Each row was made from one path, in order. Every step used is in the known rows, and no mark comes twice. Write each row's path.
Known rows:
zunuz/tokop/gegok/surena/vosis: [ 143  201  296  -85  260  217 -338  290 -173  -76 -163 -160  -50  -30
   15  119   83  -55   79  129 -273  -60  121  124   72  -78   76    6
  -82 -186  293 -150  168 -525 -327  -41   63 -165  238   72   18   78
  271 -200   53 -173 -214   15   62]
lidod/larovuz/zunuz/tokop/vosis/gegok: [ 266  267  102   49   -4  -98 -158  310   35  150 -316   88 -278  202
   16   71   62  -12   80  304 -211 -115   29  252   34  -90   29  214
 -223  -13  228  314 -254  -41  -28  -44  -25  312   76 -302  107  -64
  320 -485   32  -44 -368 -291   47]
fefi/larovuz/surena/bomo/gegok: [  35 -120  -99 -310  -28  -95 -221   -5  129  271  -10   47 -190  282
  -37   91  113  367 -120   25   -4   56  -63  102   98   28 -170  225
 -443 -129  133 -144   77   57 -258   76  -17  207 -101 -140 -328 -420
 -183  -21   80 -180 -286   64  -32]
zunuz/larovuz/gife/surena: [ 326 -119  480    5   23  202  -97 -104  307 -309  -73 -143  134  107
 -149  113  122   29   33  176 -167  154  114  238   64    2  -49   81
 -210 -274  234  173 -377  219 -136  203 -228  204   36  -22  125  -21
  215 -313  211    2 -228 -263 -228]
larovuz/surena/vosis/gegok/telil/bomo/gife: [-120 -110 -126 -146 -201    1  -52  227  194   26 -178  133 -119  201
 -122  -68  -76 -162   38  222 -142 -103 -109  208  -29  -50  -33 -215
 -227   91  213   20 -180  -85 -129  187 -163  116  204  103  157  -91
  -13   -4 -118 -147  -37  -70  133]
larovuz/lidod/gife/surena: [   6 -169  106 -199  357   95 -184  -23  393 -131 -153  195  121    7
 -104  268   17 -131  142  175 -392 -146  -11  250 -153  -42    6  219
  -95 -107   87  283 -250  127   -9  127   -6  289  221 -262  265  237
  453 -249  -27  -30 -305 -243  -94]
larovuz/gife/bomo/telil/surena/vosis: [-253 -260  274  -17  -37   -1 -192  259  326 -202   34  277   75  100
  122 -104  184 -100  -48  124  -73  -52    8  384  -54  -48  -79 -191
  -68  -72  120  -95 -321  181   16  263  -24   19  186  -71   56 -109
  162 -157   60   31   12  123 -238]
surena/vosis/gegok/telil: [  82  -18 -122    0 -268 -210  -24  220  -87  -31 -301   11 -143  -51
   99  183  -68  -66   30   81 -139  -58  -64  -13   80 -138   80 -421
 -209  -17  447 -103   15 -422 -149  202  -65 -153  148  -17  158  118
  135  118 -132 -118 -104  -17  101]
fefi/tokop/vosis/gegok: [ 295  -15   72 -182  109 -191 -248    0   71  -81 -298    9 -314 -229
  380  167  128  176  271  126 -258  -19  213  -64   26  -97   -8    7
 -592  -13  163 -331  176 -350 -321 -208  310  -82  185   84 -167 -167
   61   60   42 -226 -418  155   73]
lidod/vosis/fefi/gife: [ 277 -231   68  121 -151 -212  106  -78   13    9 -348  -85 -132 -208
  442  -13  250  -29  139  -53  111   16   38  -10 -137  140 -101    7
 -398  -77   35 -101   70  -80   22   75  185    5  139  144  -24  -34
  210  136 -118   40 -364  -57  117]
telil/bomo/surena/vosis/fefi/tokop/gegok: [ -79 -120 -124   11   30 -127   82  200  169  333  169  -91  -60   54
  416 -145  147  -38  143  228   17 -192   70 -154 -239    9 -161  -10
  -33  169  -85  -53   51 -153 -163   92  -10   82  -40  331  -41 -266
 -127  -42  -54 -288   97  306   66]
larovuz/zunuz/tokop/gegok/surena/bomo/telil: [  -5  291  233 -160  160  218 -318  453  251 -126  -60  -67  -48  222
  -76 -142   10  -46   61  304 -234   62  -56  199   49 -186  150   -2
 -197   52  308  -34 -166 -180  -27   17  143  -47  343   22  195 -255
  109 -302  190   -5 -349 -104   15]
gife/bomo/telil/tokop/gegok/surena/vosis/fefi/larovuz: [-228  -96  110  153  220   47 -116  345 -196  207   18  129   19  -26
  444   72  217  112  -85   91   46 -102  255   28    9   63    3 -232
 -107    5  -53 -286   72 -430 -365    9  303   24    4  -40  113 -214
   78  -11   36 -284  -23  388 -143]
bomo/gife/tokop/gegok/surena: [ -51   61  339 -159  321  211 -179  220  411 -285   41   29  287 -112
  -14  165  217  152  110  328  -29 -315  211   74   -7 -197   45  -53
  -40 -210   86 -166    5 -393 -104  -11  304  390   38  178   29  -82
  251  -85  -33 -246 -126   91   59]
surena/vosis/fefi/zunuz/tokop/gegok: [ 194  -53 -133   88 -102  -66  -40   69 -315   27   -5 -144 -148   65
  255  -16  201   46 -105  -68 -142   29   85 -151  -60  -66   93 -435
 -258   90    4 -216  178 -277  -23   94  -24 -360   36  124   -2 -105
  123  -50 -202  108 -107   61  171]
telil/bomo/surena/vosis/fefi/gife/tokop/gegok/larovuz: [-140  -97 -147  115   42  -25  108  202  106  232  213  -64   43   47
  395  -92  233  -22  102  265   34 -229   94 -280 -232  -27 -168   -6
    7   87  -90   -9    6 -271 -212   77   70  123  -67  218   53 -203
  -37  -49  -32 -149   73  278  -52]
fefi/larovuz/lidod/bomo/surena/vosis: [ -17 -142   32 -205  160 -231 -163  -50  262  189  -96   47 -190  185
  108  142   62  230 -218   40 -102  -84 -134   78  -47  -20  -76  265
 -282  -24  -30  177  -84  202 -103  100   -2  275  -18 -205 -148 -254
  -36  -96  155 -129 -373   44    9]
vosis/gegok/larovuz/gife/bomo: [   4   20    9 -143 -258   59  -71  144  336 -199 -236  177  -26  -50
   82  134   67  -35  107    8 -160   26  205   -4  131   34  135  -92
 -409 -191  442  -50  -45 -230 -201   37  322  -20  130  -76  299   80
  314 -163 -214   13 -223   33 -152]
larovuz/surena/vosis/gegok/telil: [ -57 -106 -185 -199 -210  -46  -77  169   28  -68 -295  144 -184  223
 -125   32  -71 -137  -16  114 -202  -24 -100  259   57  -49  -64 -245
 -381  -67  316  -19 -121 -114 -202  222 -173   18  257   38  178  -11
   41  -37  -94 -148 -114 -142  164]
bomo/gegok/surena/vosis/fefi/zunuz/larovuz/lidod: [ 248  112   48 -297  -24   53 -389   55  133   58 -198  -63  115  128
   32   61   15  169  103  -27  -84  280    4 -144  -74  120  253  -60
 -220 -190  314    6  105  -61 -195  188   23  301 -143  338   40 -227
   49   93  129  -83 -195  197 -219]
lidod/bomo/gegok/larovuz: [ -29  189   18   38   29 -210  -11   74  329  227 -409  138  -20  -88
  306  113 -172  154   62  121  -69  -50   25   -5 -228  153  -14  262
   20 -319  141  243   66   44 -139  259   27  414 -164   51   -9 -124
  248  -49  105 -251 -384  113  -57]
telil/tokop/vosis/fefi/larovuz/gife/surena: [ 172 -203  -55  195   23   31  -27   93 -261  228   11  185 -201   36
  296   89  442  -54  103   23 -125  -81  276   38  -54 -122 -138  -49
 -281  -32 -171  -54   11 -365 -373 -292   71   21  202  -27  159 -281
  142 -104   33  134 -338  200  -70]
lidod/surena/vosis/fefi/zunuz/larovuz/gife: [  81  -82   78 -100  -24 -147   -4  -69 -105   20 -175 -184 -107   69
  175   95  122  228 -128 -104 -102   33  -45  114    6  -49 -154  -82
 -310  -73  -86   23   -9   77  -16  194 -107   95  -58    6  110   -5
  203   58  128   89 -415 -206  -72]
zunuz/larovuz/surena/bomo/telil/tokop/vosis/fefi/gife: [ 307   -9  218  155   30  136 -112 -106  -46   83 -124 -138   66  334
   90   87  187  -24  126  201 -152  273  -41   40  104   50  -37   28
  -71  149  136   65 -205  121 -179  100 -276  177  102  117  -44 -210
 -154  -95  204   46 -146  -55 -125]
larovuz/gife/bomo/surena/vosis/fefi/zunuz/tokop/gegok: [-101  -63  211  -28   -7   82 -175  130  218 -173  107  130   20   97
  213 -256  248  -41    6   44 -120   30  133  225  -33  -39   50 -267
 -227   13  -60 -262 -117  186   76  101  150 -121  137   49  104 -196
  168 -290  -17   58  -27  246 -288]
zunuz/fefi/gife/tokop/vosis/gegok/larovuz/lidod/bomo: [  59   25  332   84  117  138 -223  -96  187 -105 -262 -204   55  -11
  315  123  394 -311  405  122 -434   24  436   27  -37   96  127  -63
 -174 -101   27  -65   74 -115  -69  148  140   84   96  -69  141  222
  192 -160  250  171 -402  113 -195]
vosis/fefi/gife/tokop: [ -85 -246    6  207 -139  175  -41  -54   13 -171   -7  -70   15 -173
  579  126  391 -121  210   93  -15  -48  291  -87   65  146 -131 -186
 -377 -101   45 -306  193 -338  -54  137  134  -53  144  173  -44   41
  188   50 -267  232 -240   96   71]
fefi/zunuz/bomo/gife/tokop/vosis/gegok/larovuz/lidod: [  58 -145   14 -155  298   91 -223   19  388  -92    0 -211  -43  186
  129   91  152  297  159  161 -282    4  153 -209 -139   12  207 -205
 -302  122 -105  -11  -33   -9 -118   -9  332  -40  -89 -142  105 -237
  247 -257   53  158 -319 -108 -116]
bomo/gife/tokop/gegok: [  -3   61  345 -105  344  154 -121  171  446 -263   96   31  321  -96
   27  118  247  136  130  345  -41 -359  257  188   15 -213   79 -115
   44 -144   52 -197  -34 -265  -11    7  234  363   35  199  -24  -85
  245 -135  -94 -273  -43  138  111]
gife/bomo/telil/tokop/gegok/vosis/fefi/larovuz/surena: [-176 -109  151  157  236   91 -146  338 -105  200  -12  180   15   15
  461    7  252   70  -30  130   36 -119  306  176    0  117  -60 -152
 -164   41  -44 -313    9 -275 -409  -10  305  125   92  -43  127 -279
   51  -57    9 -270   45  384  -81]
gife/bomo/telil/surena/vosis/gegok/larovuz/lidod: [-340 -253   70   -2  124    8  -93  373  142   48   14  167  139  162
  299  194   88  -81  -67  122  -81  -78  135  193  -18  -27   67 -274
   43   55  114  -56 -141 -169 -206  192  110   57    1 -152  153  -66
  205 -192  -33 -167   66  232 -166]
larovuz/lidod/vosis/gegok: [ 182  -50   40 -350  148 -139 -159  -14  430 -133 -346  134   39  199
  -46  114   59 -224  121  -30 -219  -30   -6  340  -24    9  184  -35
 -213   91  270  203 -159  193   57  171   45  123  306   56  234   19
  330 -171  -49  -54 -147  -78   80]
surena/vosis/fefi/gife/tokop/gegok/larovuz: [ 109  -57 -118  143 -143   -7   27  -42 -303 -111  -76  -32  -15  -78
  278   58  269   12  -57  -13  -96  -39   84 -323  -39 -137   20 -356
 -301  -39   85 -217  149 -461  -85   91   87 -187  101  120   51   -5
  156   99 -184  146 -146   80   82]
vosis/fefi/zunuz/tokop/gegok/surena: [ 113 -101  -58    5  -73  224 -189  121  -90    8   13 -188 -182  -77
  441  101  232   47   68  -28  -97  164  296 -179  -33  139   25 -114
 -467  -58    1 -224  327 -326 -203  -46  241 -273   24  149  105 -113
  181 -153 -255  229 -349   79  103]
tokop/vosis/fefi/larovuz/lidod/gife/bomo: [ 337   27    4   36   27 -148  -61   40 -169   83  -95  133 -245  -49
  545  310  325   67  -66  104 -171  -60  176  -56  -13  -13 -158   43
 -444  -19  -15 -135   61  -82 -339 -156  252  -77  -36 -252  -35   13
    8 -266  -36  250 -335  238  -97]
tokop/vosis/fefi/zunuz/bomo/telil: [ 336 -103   -3   46   21 -208  -79  108 -105  -16  -25  -99 -236   10
  629  211  238  115   47  165 -142   63  225 -173  -75   36  -84 -175
 -386  -31    5 -189  100  -12 -281  -29  204 -240  -60   11  -70  -85
  -79 -237   17  268 -302  178    6]
zunuz/bomo/gife/surena/vosis/fefi: [-211 -352  314   87   87  118   87  -50  393  -66   26 -362  127  118
  160   31   31  -79  255  227 -157  -97  162  -85 -134   90   47 -348
  -38  -23  -35  -65  -53  -68   85  321  -75   86  -34   55    4   -9
  149 -212  -12   55 -183 -229  -14]
telil/surena/vosis/fefi/zunuz/tokop/gegok/larovuz/gife/bomo: [-142 -360 -143   25 -230  262  -26  199 -213  215  112   65  -70  198
  197  119  347 -143  -93 -114 -188   75   48   -5 -188 -276  -28 -196
 -148  105  -95   -5   31 -355 -245   14  -50 -212   20  -74  182 -224
  232 -200 -178  285 -148   87  -30]
fefi/gife/surena/bomo/telil: [ -48 -514  127   20   29   29  -98   -7   79  -64   99  -79  109 -193
  238  196   56  102  239  216  -21  -39    1 -165   32 -133  -76  -23
 -184 -102    8 -289   52 -205   -7  129  146   27   42 -108 -304  -84
  263  159   36  -48 -343  -27 -298]
lidod/bomo/telil/surena/vosis/fefi/zunuz: [-350 -242   18  242  -33 -216   39  201  137  261 -161  108 -129  -28
  552  148  -44   -8  -60  165  -74  -34  -25   32 -322   46 -112   92
   72   35 -151  182  -47   72  -24  363  -72  149  -55  -35    0 -201
    4   47   85  -54 -367   36  121]
surena/bomo/gife/tokop/vosis/fefi: [ -90   46  -29   73   37 -107  -19   99  197  -29  157  -24  171  269
  158  212  200   51  101  180    7  -82   20 -190   13 -193  -87 -340
  106  181   62 -259  160 -269  193  167  -43   36  -45  -43 -248 -256
   62  -87  -40  147   -8   86  -69]
zunuz/larovuz/surena/vosis/fefi/gife: [ 350  -81  216   70  -86  159  -46 -155  -33  -86 -217 -226   19  266
  -35   35  153  -24   -9  129 -157  180  -89  125  107  113  -46  -53
 -253  -27  187  119 -258  131 -155  210 -337  150   74  149  -19  -23
   -3 -124   73  -10 -131 -229   16]
larovuz/gife/tokop/vosis/gegok: [ -46   83  198  -81   32   29 -245  104  295 -509  -65  300    1   69
   62   44  350  -92   89  182 -256 -131  256  319   49 -120  -99 -145
 -349 -209  236 -163 -210  -31 -114  144  104   -5  288  -75  165  -53
  187 -220  127  163 -161   37 -147]
larovuz/zunuz/bomo/gegok/vosis/fefi/tokop: [  -4  103  160 -105  -21  155 -205  142  484  -34 -246 -195  -97  232
  177 -302   76  -20  295  204 -217  121   24   46 -122  120  122 -145
 -467   78  254  -54 -160   27  -22  199  131  149  231  169  204 -373
   31 -164  169  108 -334 -146   33]

Which path is each row?
[   7  -31 -171   15 -132   38  -63  165  231  353   32   34   26   43
  255 -175   80  -12  182  190   28  -56   70 -183 -238  177  -31   81
  -25   32  104   64   10 -109 -237  116  -37  212 -117  290  -18 -252
   10   58  -96  -64   17  298 -119]	telil/bomo/gegok/larovuz/surena/vosis/fefi/gife
[ -71 -194   82  119   87  188   39  271  258  233  366 -135   64  -52
  208 -105  113  -32  133  318   -9 -260  251 -115 -265  -68   30 -110
   92  256 -272  -66   -4 -242  -58  -11   68   26 -141  133   15 -283
  156 -143 -160  -58   -5  170  -36]	telil/bomo/gife/surena/vosis/fefi/zunuz/tokop/gegok
[ 378    6  139  -88  187  214 -291   25  169 -156  -48 -122  -45  -16
   30   97  181  393    9  166 -176  174  130   24  -27  -94   64    9
 -382  -83   61    1 -133   33 -296  -16  167  -33  -60  -78  213 -251
  235 -188  137   19 -300  -70 -152]	fefi/zunuz/larovuz/gife/tokop/gegok/telil
[  66  -62  -90  174 -168    3  -15   20 -295  -81 -113  -23  -48 -167
  353   88  201  -57   23   71  -86  -41   73 -215  -12 -165    0 -413
 -270   16  135 -277  159 -484 -101  138   36 -206  152  125   92   23
  112  166 -173  120 -136  124   94]	surena/vosis/fefi/gife/tokop/gegok/telil
[ 176  104  330   85   92   55 -260  231  -16 -248 -105  -61 -156  -15
  135  142  108 -143  158  199 -351    4  309  151   77  -93   79  -44
 -193 -151  247 -128  -32 -294 -249 -149   60 -192  231 -170   67   67
  233 -351  106  122 -383    1 -153]	zunuz/tokop/vosis/gegok/larovuz/gife/surena
[  32  -39   72  -45  -33 -179    1  143   39   64  102 -172  -66  184
  260 -145  173   57  -48  120  -37   18  -23  -14  -20 -145   28 -124
 -215  -33   22 -145  -25    7   45   45   15  116   59  248  -22 -233
 -225 -156   40 -181 -181  180   65]	bomo/surena/vosis/fefi/larovuz/zunuz/tokop/gegok
[-138 -107   69 -123 -259   87 -107  218  362 -133 -155  220   27  -43
  143  166   78  -83  122   53 -158   75  208   33   69  -33  149  -24
 -293 -141  416  -20 -108 -203 -225   56  292   52  132  -54  322   17
  188 -108 -168   17 -231   94 -157]	vosis/gegok/larovuz/gife/bomo/telil/surena
[ 110 -134  -50  220   60  -44  -22  154 -216  308    9  184 -175  120
  429    3  487  -43  100   30  -61  -98  200   83  -26  -50 -140  -94
 -185   51 -193  -95   -4 -268 -332 -288  108   78  173   28   98 -304
   57 -137   44   42 -196  355 -121]	telil/tokop/vosis/fefi/larovuz/gife/bomo/surena
[-209 -160  -39   50    7 -143  111  274   35  116   95  -42  -53  258
  391  -71  206  103 -170   82   81 -133   34  112   26   38 -114 -361
 -263    4 -118 -223  -64  -68  -56  137  128   67 -121  -94  -29 -233
   75 -285    5 -224    3  217 -155]	gife/bomo/surena/vosis/fefi/larovuz/zunuz
[ -97  -94   -7  155  143   61    1  314  358  129  286  -43   28   37
  364  -19  292   29  128  387   47 -354  235  -73 -234   47 -154  -89
   48  210 -209  -33  -52 -221 -131   10   98  135 -139   90  -45 -274
   92 -145  -92   25   45  202   18]	telil/bomo/gife/tokop/vosis/fefi/zunuz
[-195   -8   51   63   94  175  -33  284  256  180  237  -17   56  -21
  217   -9  256   50   38  316   68 -334  190 -192 -203  -16 -123   12
  -21  147 -109  -56   25 -446 -230   32  160  201 -110  120   27 -285
    0    4  -60  -79   13  215   26]	telil/bomo/gife/tokop/gegok/surena/vosis/fefi/larovuz
[-141 -143  410  152  221  119 -233   36  222  103 -120 -145    7   41
  372  -86  198  -19  298  192 -189   63  217  -44 -124  193   42   -6
  -96   38  156 -110  -71  -38 -258  188  121   86  258  110  161 -190
 -172    6  198   35 -183   48    2]	zunuz/bomo/telil/tokop/gegok/vosis/fefi/larovuz/gife
[-355 -328  118  220  140   40 -110  411  -58  126  149  -17   27  118
  514   82  197  -20  -62  131  -19  -54  210  218  -62   76  -18 -360
   48  110 -112 -246  -23 -200 -156  179   45 -117  -69 -120  -22 -165
  149 -181  -34 -109   34  246 -108]	gife/bomo/telil/surena/vosis/fefi/zunuz/tokop
[-106  -26   77 -145  -34 -195  -35  -13  -90  148 -141  -25  -76   15
  285   55  126  239 -127 -129  -26  -51   52  197   36  -25 -138  -89
 -301 -119  -78 -160   99   16  -57  201    2  194 -123   -9   23  -77
  134  118  113  -42 -356   67 -171]	lidod/surena/vosis/fefi/larovuz/gife/bomo/gegok
[  67   11  118  -54  -47  235  -83 -110  308  -53 -107 -132  -91 -203
  417  -88  155   35  257   90 -146  166  328 -307 -110  -20  136  -50
 -550   61   44 -229  210 -271  -66 -117  361  -23  177  354  205 -238
   23  -67 -239  123 -430  115  184]	vosis/fefi/tokop/gegok/larovuz/zunuz/bomo/gife
[ 140 -190  -92  283   91  -21   27  168 -305  328  -42  104 -102   50
  535   54  465 -116  227   77  -58 -153  162   22  -10  -30 -119 -176
  -85   83 -198 -128   64 -394 -316 -274  119   58  185  111   34 -184
  179  -73  -21   -9 -152  353 -102]	telil/tokop/vosis/fefi/gife/bomo/surena
